Below is a small trained network, with its code and all its weights. Each question gives an input and a class and asks what happens when units are switched off, that is, made to give their printed mean instead of their output.

import numpy as np


def w(rows, s, z=0):
    codes = np.array(rows[::2]) - 128.0
    scale = np.full(codes.shape[1], s)
    scale[-1] = z or s
    return codes * scale


def norm(h):
    return h / np.sqrt((h * h).mean(-1, keepdims=True) + 1e-5)


def f(y):
    return y / 2 * (1 + np.tanh(0.7978845608 * (y + 0.044715 * y**3)))


def log_softmax(a):
    a = a - a.max(-1, keepdims=True)
    return a - np.log(np.exp(a).sum(-1, keepdims=True))


def net(x, mask):
    res = np.array(x, float).reshape(1, 8) / 4 @ E
    u = 0
    for l in range(3):
        y = f(norm(res) @ A[l][:, :-1].T + A[l][:, -1])
        res = res + np.where(mask[u : u + 9], y, B[l][:, -1]) @ B[l][:, :-1]
        u += 9
    return log_softmax(norm(res)[-1] @ U[:, :-1].T + U[:, -1])


A, B = {}, {}
E = w([
[125,132,125,116],'x0',
[253,224,34,169],'x1',
[183,57,100,91],'x2',
[54,97,31,113],'x3',
[129,139,98,26],'x4',
[127,133,128,125],'x5',
[131,135,117,78],'x6',
[132,126,126,109],'x7',
],0.0043)
A[0] = w([
[90,143,60,55,209],'0.n0',
[140,125,143,133,6],'0.n1',
[16,60,109,150,74],'0.n2',
[137,108,142,78,61],'0.n3',
[27,36,255,74,190],'0.n4',
[164,153,139,153,174],'0.n5',
[49,77,154,125,101],'0.n6',
[187,108,107,178,136],'0.n7',
[184,54,150,232,150],'0.n8',
],0.0067,0.0021)
B[0] = w([
[122,140,186,219,182],'0.n0',
[131,95,135,111,108],'0.n1',
[172,122,170,3,181],'0.n2',
[109,100,88,149,124],'0.n3',
[170,188,86,99,255],'0.n4',
[113,169,99,103,156],'0.n5',
[111,216,143,89,164],'0.n6',
[93,114,131,57,160],'0.n7',
[93,118,49,101,182],'0.n8',
],0.0057,0.0048)
A[1] = w([
[180,183,96,30,67],'1.n0',
[28,104,72,136,207],'1.n1',
[134,105,204,101,62],'1.n2',
[209,182,90,152,232],'1.n3',
[166,78,80,154,204],'1.n4',
[144,197,116,18,117],'1.n5',
[120,117,156,185,62],'1.n6',
[105,126,107,130,1],'1.n7',
[74,65,253,76,120],'1.n8',
],0.0069,0.0026)
B[1] = w([
[82,89,118,234,228],'1.n0',
[144,166,246,124,170],'1.n1',
[254,176,140,105,120],'1.n2',
[73,139,187,61,254],'1.n3',
[74,122,220,64,171],'1.n4',
[66,110,128,190,253],'1.n5',
[53,95,83,121,107],'1.n6',
[168,155,75,110,103],'1.n7',
[186,200,76,72,158],'1.n8',
],0.0048,0.0045)
A[2] = w([
[103,139,99,142,50],'2.n0',
[47,186,165,180,232],'2.n1',
[144,198,108,114,253],'2.n2',
[161,12,88,129,149],'2.n3',
[192,134,24,205,164],'2.n4',
[182,48,73,112,82],'2.n5',
[90,103,210,128,136],'2.n6',
[161,2,115,117,11],'2.n7',
[189,143,160,93,142],'2.n8',
],0.0074,0.0014)
B[2] = w([
[101,113,108,126,127],'2.n0',
[114,8,115,154,253],'2.n1',
[132,96,122,68,186],'2.n2',
[24,83,165,225,134],'2.n3',
[125,237,177,72,124],'2.n4',
[53,195,242,182,124],'2.n5',
[157,121,16,206,176],'2.n6',
[3,134,190,175,137],'2.n7',
[162,93,120,173,138],'2.n8',
],0.0054,0.0061)
U = w([
[163,254,149,62,252],'0',
[108,77,150,165,156],'1',
[65,146,220,175,74],'2',
[127,86,125,164,85],'3',
[194,105,174,139,165],'4',
[122,86,117,153,5],'5',
],0.0065,0.0029)

Each question gives the input, the list of numbers given to net, and the class t.
The units are the neurons (one row each of A and B). Each row of codes is followed by its name. A weight is (code - 128) times the scale printed after its matrix; where a second scale follows, it is the last column's (A, B and U).
mask holds one flag per neuron, layer by layer. A switched-off neuron (its flag False) gives its mean, the last column of its row in B, instead of its output. The means were averaged over made-up inputs and are rounded, as every weight is.
A unit's drop is (log p(t) with every unit on - log p(t) with that unit switched off) / (log p(t) with every unit on - log p(t) with every unit switched off).
most important unit: the unit with the biggest drop
top k neurons: the k neurons with the biggest drops, biggest first
k most important neurons of layer l: the k neurons of layer l with the biggest drops, biggest first
drop of u: that unit's drop, to one decimal
input [0,-6,-2,2,3,4,-1,6], class 0: 3 most important neurons of layer 0 -> [0.n2, 0.n8, 0.n6]
input [4,-8,1,-3,5,6,-8,-2], class 0: 2 most important neurons of layer 1 -> [1.n8, 1.n2]
input [-8,-8,0,-4,4,1,-5,-6], class 0: most important unit -> 1.n8
input [-7,7,8,-6,-1,-6,2,-8], class 2: 2 most important neurons of layer 1 -> [1.n1, 1.n8]
input [-3,5,7,-7,6,1,0,-6], class 2: 3 most important neurons of layer 0 -> [0.n4, 0.n6, 0.n0]
input [-6,-8,2,1,1,0,-2,-2], class 0: top 3 neurons -> [0.n2, 1.n8, 2.n1]
input [-2,6,2,2,-1,-3,-7,1], class 0: top 2 neurons -> [1.n5, 2.n1]
input [3,-7,4,3,1,7,8,-3], class 0: 2 most important neurons of layer 1 -> [1.n8, 1.n2]
input [2,-6,1,2,-2,-5,8,7], class 0: top 2 neurons -> [0.n2, 1.n8]
input [7,1,7,7,5,-6,-7,3], class 2: 2 most important neurons of layer 1 -> [1.n3, 1.n5]
input [-4,7,8,-6,2,6,-4,5], class 2: 4 most important neurons of layer 2 -> [2.n5, 2.n3, 2.n6, 2.n7]
input [-3,3,-8,-5,5,2,7,8], class 2: drop of 1.n3 -> 0.1
input [7,-8,1,2,8,-6,-1,8], class 0: drop of 1.n8 -> 0.3
input [-8,2,8,8,-6,1,-3,4], class 2: drop of 1.n4 -> -0.1
